Below are the code and all the weights of a small trained network. Each question names an input and a target symbol and asks about switching units off, where a switched-off unit gives its printed mean instead of its output.

import numpy as np


def w(rows, s, z=0):
    codes = np.array(rows[::2]) - 128.0
    scale = np.full(codes.shape[1], s)
    scale[-1] = z or s
    return codes * scale


def norm(h):
    return h / np.sqrt((h * h).mean(-1, keepdims=True) + 1e-5)


def f(y):
    return np.maximum(y, 0)


def softmax(a):
    e = np.exp(a - a.max(-1, keepdims=True))
    return e / e.sum(-1, keepdims=True)


def log_softmax(a):
    a = a - a.max(-1, keepdims=True)
    return a - np.log(np.exp(a).sum(-1, keepdims=True))


def net(x, mask):
    ids = ['ΛΣΩαβγεηθπτ'.index(c) for c in x.split()]
    T = len(ids)
    res = E[ids] + P[:T]
    r = norm(res)
    for j in range(3):
        rows = slice(4 * j, 4 * j + 4)
        q, k, v = (r @ M[0][rows].T for M in (Q, K, V))
        z = softmax(np.where(np.tri(T) > 0, q @ k.T / 4**0.5, -1e9)) @ v
        o = O[0][rows]
        res = res + np.where(mask[j], z, o[:, -1]) @ o[:, :-1]
    y = f(norm(res) @ A[0][:, :-1].T + A[0][:, -1])
    res = res + np.where(mask[3:11], y, B[0][:, -1]) @ B[0][:, :-1]
    return log_softmax(norm(res)[-1] @ U[:, :-1].T + U[:, -1])


Q, K, V, O, A, B = {}, {}, {}, {}, {}, {}
E = w([
[77,137,179,54],'Λ',
[94,81,254,105],'Σ',
[18,135,168,170],'Ω',
[94,43,253,177],'α',
[132,102,89,236],'β',
[197,167,144,103],'γ',
[202,141,150,125],'ε',
[154,142,151,113],'η',
[173,135,166,107],'θ',
[151,165,138,99],'π',
[149,224,131,170],'τ',
],0.016)
P = w([
[54,101,2,127],'0',
[137,143,220,181],'1',
[148,132,239,165],'2',
[140,125,229,154],'3',
[142,113,233,151],'4',
[147,112,236,138],'5',
[153,105,239,143],'6',
[157,95,225,135],'7',
[154,83,211,130],'8',
[154,74,201,128],'9',
[150,65,177,117],'10',
[163,110,174,127],'11',
],0.0086)
Q[0] = w([
[146,151,141,193],'head 1',
[175,127,144,111],'head 1',
[78,175,126,158],'head 1',
[130,167,158,93],'head 1',
[96,92,100,171],'head 2',
[127,120,104,7],'head 2',
[205,110,135,121],'head 2',
[31,140,147,181],'head 2',
[238,107,103,37],'head 3',
[77,166,150,115],'head 3',
[174,154,158,67],'head 3',
[165,98,149,148],'head 3',
],0.019)
K[0] = w([
[154,114,147,191],'head 1',
[161,208,107,130],'head 1',
[31,120,165,155],'head 1',
[90,187,78,143],'head 1',
[132,141,127,225],'head 2',
[71,198,85,89],'head 2',
[121,49,28,107],'head 2',
[150,141,248,173],'head 2',
[11,124,11,124],'head 3',
[175,117,180,36],'head 3',
[88,108,48,55],'head 3',
[117,163,112,145],'head 3',
],0.015)
V[0] = w([
[84,191,54,140],'head 1',
[92,79,136,114],'head 1',
[164,149,79,126],'head 1',
[99,109,159,131],'head 1',
[92,102,100,166],'head 2',
[144,195,102,204],'head 2',
[77,250,192,84],'head 2',
[141,160,136,92],'head 2',
[202,113,110,29],'head 3',
[177,63,123,240],'head 3',
[146,202,67,162],'head 3',
[155,176,116,228],'head 3',
],0.012)
O[0] = w([
[200,96,128,82,163],'head 1',
[95,130,151,95,1],'head 1',
[180,93,171,196,146],'head 1',
[98,125,71,115,104],'head 1',
[45,86,120,137,86],'head 2',
[104,147,5,152,189],'head 2',
[141,214,119,13,188],'head 2',
[234,193,108,76,157],'head 2',
[254,123,91,114,164],'head 3',
[126,90,240,243,96],'head 3',
[129,162,40,189,218],'head 3',
[87,200,100,224,201],'head 3',
],0.0091,0.0051)
A[0] = w([
[197,161,160,160,181],'neuron 1',
[40,84,94,193,75],'neuron 2',
[8,132,102,147,1],'neuron 3',
[127,37,159,31,95],'neuron 4',
[254,88,26,26,101],'neuron 5',
[44,196,39,123,104],'neuron 6',
[128,137,4,95,146],'neuron 7',
[121,218,71,81,112],'neuron 8',
],0.0099,0.006)
B[0] = w([
[123,123,177,91,253],'neuron 1',
[132,110,48,112,147],'neuron 2',
[88,174,102,65,139],'neuron 3',
[151,100,200,168,152],'neuron 4',
[63,99,63,132,224],'neuron 5',
[160,139,247,81,183],'neuron 6',
[120,174,200,168,189],'neuron 7',
[112,173,152,109,208],'neuron 8',
],0.015,0.0081)
U = w([
[131,77,122,10,30],'Λ',
[121,53,212,104,29],'Σ',
[6,151,157,72,8],'Ω',
[79,61,207,163,25],'α',
[77,109,123,213,129],'β',
[233,142,39,115,115],'γ',
[230,94,142,208,106],'ε',
[112,78,93,110,253],'η',
[199,47,116,91,165],'θ',
[126,155,45,58,145],'π',
[110,213,127,180,172],'τ',
],0.018,0.0051)

Each question gives the input, a string of symbols that net reads in full, and the target symbol t.
The units are the heads (4 rows each of Q, K, V and O) and the neurons (one row each of A and B). Each row of codes is followed by its name. A weight is (code - 128) times the scale printed after its matrix; where a second scale follows, it is the last column's (O, A, B and U).
mask holds one flag per unit, heads first, then neurons. A switched-off unit (its flag False) gives its mean, the last column of its rows in O or B, instead of its output. The means were averaged over made-up inputs and are rounded, as every weight is.
A unit's drop is (log p(t) with every unit on - log p(t) with that unit switched off) / (log p(t) with every unit on - log p(t) with every unit switched off).
The circuit of an input: a set's keep is (log p(t) with only the set's units on - log p(t) with every unit switched off) / (log p(t) with every unit on - log p(t) with every unit switched off). Starting from all 11 units, units are removed one at a time, each time the one whose removal leaves the highest keep (on an exact tie, the one counted first), for as long as the keep stays at least 0.8.
circuit, biggest first: the units of the circuit, biggest drop first
most important unit: the unit with the biggest drop
top k neurons: the k neurons with the biggest drops, biggest first
heads that matter: for each layer, one digit per head in row order, 1 if its drop is at least 0.15 and else 0, layers parted by /
drop when u is switched off: that unit's drop, to one decimal
input γ γ π η, target γ: circuit, biggest first -> (head 3)
input θ η τ τ Ω θ, target θ: circuit, biggest first -> (head 3; head 2)
input Λ τ ε, target Λ: heads that matter -> 001
input τ τ τ β γ Ω τ τ ε γ π, target τ: heads that matter -> 001
input ε ε π τ Ω π τ τ π π τ, target π: heads that matter -> 011
input π ε γ, target π: circuit, biggest first -> (head 3; neuron 5)
input η τ ε, target η: top 2 neurons -> (neuron 5; neuron 6)
input ε ε γ, target ε: heads that matter -> 000
input β γ β γ, target β: heads that matter -> 010
input ε π Λ, target Λ: heads that matter -> 011
input γ θ γ τ γ, target γ: heads that matter -> 001
input γ α τ τ θ τ τ Λ, target Λ: top 2 neurons -> (neuron 5; neuron 4)
input τ γ τ ε β α τ, target ε: top 2 neurons -> (neuron 5; neuron 8)
input Ω ε Λ τ τ ε, target Ω: most important unit -> head 3
input Λ Ω γ Ω τ π τ π γ, target Λ: top 2 neurons -> (neuron 5; neuron 4)
input ε ε ε ε γ τ τ τ Σ Λ γ, target ε: heads that matter -> 010
input τ τ Λ τ Σ τ ε τ τ γ, target τ: drop when head 3 is switched off -> 0.3
input β ε Σ γ η τ γ τ ε τ π, target β: drop when head 3 is switched off -> 0.1
input γ Σ Σ θ τ Ω τ ε τ ε θ, target γ: drop when head 3 is switched off -> 0.7
input Σ τ τ π τ ε τ π, target Σ: top neuron -> (neuron 4)
